Here is a tiny trained network, its code and every weight. The questions are about switching its units off for an input and a class, where a switched-off unit gives its printed mean instead of its output.

import numpy as np


def w(rows, s, z=0):
    codes = np.array(rows[::2]) - 128.0
    scale = np.full(codes.shape[1], s)
    scale[-1] = z or s
    return codes * scale


def f(y):
    return y / 2 * (1 + np.tanh(0.7978845608 * (y + 0.044715 * y**3)))


def log_softmax(a):
    a = a - a.max(-1, keepdims=True)
    return a - np.log(np.exp(a).sum(-1, keepdims=True))


def net(x, mask):
    res = np.array(x, float).reshape(1, 8) / 4 @ E
    y = f(res @ A[0][:, :-1].T + A[0][:, -1])
    res = res + np.where(mask, y, B[0][:, -1]) @ B[0][:, :-1]
    return log_softmax(res[-1] @ U[:, :-1].T + U[:, -1])


A, B = {}, {}
E = w([
[127,164,59,57,205,82,115],'x0',
[12,132,120,87,129,190,139],'x1',
[118,191,204,166,198,135,106],'x2',
[127,132,123,137,130,130,125],'x3',
[174,163,127,72,107,193,120],'x4',
[128,124,142,118,127,124,134],'x5',
[155,83,122,141,218,177,198],'x6',
[125,210,110,159,88,99,254],'x7',
],0.0093)
A[0] = w([
[113,142,123,157,119,112,173,114],'n0',
[61,124,142,111,126,157,150,106],'n1',
[138,89,165,170,85,163,144,76],'n2',
[136,127,80,185,143,205,199,89],'n3',
[132,98,69,119,101,128,141,73],'n4',
[146,115,125,124,137,135,87,82],'n5',
[53,153,114,115,148,169,132,89],'n6',
[139,83,167,140,84,160,142,123],'n7',
[95,131,130,123,98,67,209,109],'n8',
[185,126,146,147,115,49,111,97],'n9',
[160,163,115,104,103,161,160,97],'n10',
[206,124,129,138,135,86,108,74],'n11',
[134,174,145,114,113,125,180,83],'n12',
[190,103,109,183,149,105,139,117],'n13',
[202,159,132,79,118,203,123,130],'n14',
[115,89,108,157,149,137,91,98],'n15',
[108,111,146,193,73,171,117,83],'n16',
[75,173,161,90,58,71,87,85],'n17',
[99,129,105,169,124,78,199,98],'n18',
[156,87,107,137,196,209,188,68],'n19',
[125,172,195,139,179,119,98,92],'n20',
[146,86,129,111,142,153,74,68],'n21',
[136,180,81,121,170,103,93,108],'n22',
[122,171,85,165,110,141,162,91],'n23',
[128,88,139,154,88,181,140,107],'n24',
[122,67,138,132,180,125,179,116],'n25',
[101,155,132,110,73,91,86,74],'n26',
[75,82,122,170,149,60,137,139],'n27',
[182,157,125,140,126,109,134,91],'n28',
[148,103,167,165,89,147,129,98],'n29',
[111,53,171,98,126,74,114,154],'n30',
[181,145,154,66,117,192,144,103],'n31',
[109,140,145,157,88,125,102,111],'n32',
[122,175,152,136,146,131,98,97],'n33',
[143,199,68,133,106,155,67,123],'n34',
[129,96,75,110,58,109,129,94],'n35',
[118,86,136,109,144,130,96,82],'n36',
[137,30,67,79,83,115,158,113],'n37',
[130,136,102,142,152,145,129,252],'n38',
[121,58,118,134,125,148,58,68],'n39',
[105,53,147,132,184,116,89,125],'n40',
[130,124,61,42,165,55,125,84],'n41',
[6,126,117,96,118,148,137,75],'n42',
],0.013,0.016)
B[0] = w([
[134,157,135,101,124,146,95,152],'n0',
[206,68,104,158,106,146,129,157],'n1',
[119,134,110,84,183,134,157,151],'n2',
[145,141,117,117,129,101,113,169],'n3',
[161,137,156,169,183,149,151,137],'n4',
[151,147,110,92,124,147,102,132],'n5',
[182,68,144,133,111,166,152,159],'n6',
[114,134,121,85,158,108,163,166],'n7',
[135,171,127,73,124,156,66,176],'n8',
[131,73,99,148,109,154,140,160],'n9',
[123,157,115,133,114,150,117,146],'n10',
[183,45,107,109,101,186,156,148],'n11',
[173,160,125,100,152,177,64,147],'n12',
[130,96,103,131,98,132,133,160],'n13',
[37,130,85,162,93,162,121,178],'n14',
[143,169,105,95,127,151,115,141],'n15',
[110,116,126,79,171,118,173,157],'n16',
[152,113,101,170,152,49,83,167],'n17',
[126,149,131,113,120,163,84,168],'n18',
[178,124,96,167,156,11,79,171],'n19',
[149,133,166,187,152,172,144,155],'n20',
[155,155,136,69,122,136,67,147],'n21',
[112,118,136,108,168,146,193,157],'n22',
[173,146,147,68,135,148,78,149],'n23',
[126,122,138,97,158,104,168,159],'n24',
[119,120,80,178,139,67,73,161],'n25',
[148,119,108,145,143,85,98,147],'n26',
[53,150,71,150,109,175,150,171],'n27',
[162,92,122,96,117,154,108,138],'n28',
[114,115,125,81,179,126,179,150],'n29',
[103,161,126,114,92,133,118,178],'n30',
[76,136,84,157,114,133,123,158],'n31',
[109,130,101,118,171,89,136,146],'n32',
[139,138,119,181,187,140,131,137],'n33',
[111,125,105,136,127,90,133,157],'n34',
[130,136,160,190,157,137,113,165],'n35',
[174,162,121,87,140,149,103,139],'n36',
[137,157,209,226,146,154,134,193],'n37',
[76,123,220,115,42,95,148,249],'n38',
[169,178,128,106,122,154,92,163],'n39',
[127,160,129,100,112,134,98,178],'n40',
[111,127,138,66,187,117,201,171],'n41',
[182,63,101,128,98,160,170,173],'n42',
],0.011,0.016)
U = w([
[180,191,151,63,108,176,86,68],'0',
[206,1,103,133,81,182,183,81],'1',
[152,116,79,175,171,9,112,117],'2',
[91,124,150,66,227,124,237,82],'3',
[103,122,200,130,73,110,157,251],'4',
[141,159,238,235,176,185,165,103],'5',
[100,125,193,114,61,103,161,228],'6',
[23,151,45,158,90,178,150,96],'7',
],0.01,0.013)

Each question gives the input, the list of numbers given to net, and the class t.
The units are the neurons (one row each of A and B). Each row of codes is followed by its name. A weight is (code - 128) times the scale printed after its matrix; where a second scale follows, it is the last column's (A, B and U).
mask holds one flag per neuron, in row order. A switched-off neuron (its flag False) gives its mean, the last column of its row in B, instead of its output. The means were averaged over made-up inputs and are rounded, as every weight is.
A unit's drop is (log p(t) with every unit on - log p(t) with that unit switched off) / (log p(t) with every unit on - log p(t) with every unit switched off).
The circuit of an input: a set's keep is (log p(t) with only the set's units on - log p(t) with every unit switched off) / (log p(t) with every unit on - log p(t) with every unit switched off). Starting from the 12 units with the biggest drops (on a tie, the unit counted first), units are removed one at a time, each time the one whose removal leaves the highest keep (on an exact tie, the one counted first), for as long as the keep stays at least 0.8.
units of the circuit, in order: the units of the circuit, biggest drop first
most important unit: the unit with the biggest drop
k most important neurons: the k neurons with the biggest drops, biggest first
drop when u is switched off: that unit's drop, to one decimal
input [6,-7,-3,4,-4,6,5,7], class 0: units of the circuit, in order => n8, n18
input [4,7,7,-2,-6,1,-5,-2], class 1: units of the circuit, in order => n42, n6
input [-4,-8,-3,-1,8,-3,-8,0], class 1: most important unit => n11
input [2,-5,-6,5,1,-1,5,5], class 5: 2 most important neurons => n37, n4
input [7,-1,5,5,0,-7,0,7], class 0: units of the circuit, in order => n12, n23
input [-7,3,5,2,-8,1,3,2], class 7: 3 most important neurons => n27, n41, n25
input [-4,0,0,0,0,-6,6,-1], class 2: units of the circuit, in order => n19, n25
input [-8,-8,8,5,-7,6,8,-8], class 0: units of the circuit, in order => n40, n37
input [8,-1,-8,8,1,6,-7,-1], class 3: 4 most important neurons => n41, n22, n19, n25
input [0,8,-2,-2,8,-3,-2,-1], class 1: 3 most important neurons => n42, n6, n1
input [2,-6,4,3,8,3,-7,3], class 7: 2 most important neurons => n14, n19
input [-6,6,3,1,2,5,-4,-6], class 0: units of the circuit, in order => n39, n38
input [-1,-3,0,-5,7,0,-1,0], class 7: units of the circuit, in order => n14, n31
input [5,-5,6,-1,-5,6,5,5], class 4: units of the circuit, in order => n38, n13
input [-6,1,-5,-2,-2,5,-6,-4], class 2: units of the circuit, in order => n17, n38
input [6,2,-7,2,-3,-3,-7,-3], class 2: 3 most important neurons => n17, n26, n34
input [-1,-4,-2,5,2,-5,6,4], class 2: units of the circuit, in order => n19
input [2,3,-8,2,-8,0,-7,-1], class 5: units of the circuit, in order => n37, n35
input [7,-6,5,0,5,-5,3,-1], class 3: 2 most important neurons => n22, n41
input [3,-8,-6,-8,4,-5,-1,4], class 1: units of the circuit, in order => n11
input [7,8,-1,-3,1,-8,-6,2], class 1: 2 most important neurons => n42, n6
input [3,-7,-2,-5,5,1,8,5], class 2: 2 most important neurons => n19, n25
input [-6,-1,-6,-7,6,-1,-2,-7], class 0: 3 most important neurons => n39, n21, n38
input [-7,-6,-7,6,-7,1,7,-6], class 2: 2 most important neurons => n25, n19
input [8,1,4,1,0,0,-7,0], class 3: 3 most important neurons => n41, n22, n19
input [6,-6,2,8,-2,8,8,-8], class 0: 2 most important neurons => n40, n21
input [6,1,-2,2,6,-2,-7,3], class 2: most important neuron => n17
input [6,2,5,-4,-2,-5,8,4], class 2: 2 most important neurons => n19, n25
input [-1,-8,5,-6,0,2,-4,-8], class 0: drop when n21 is switched off => 0.4
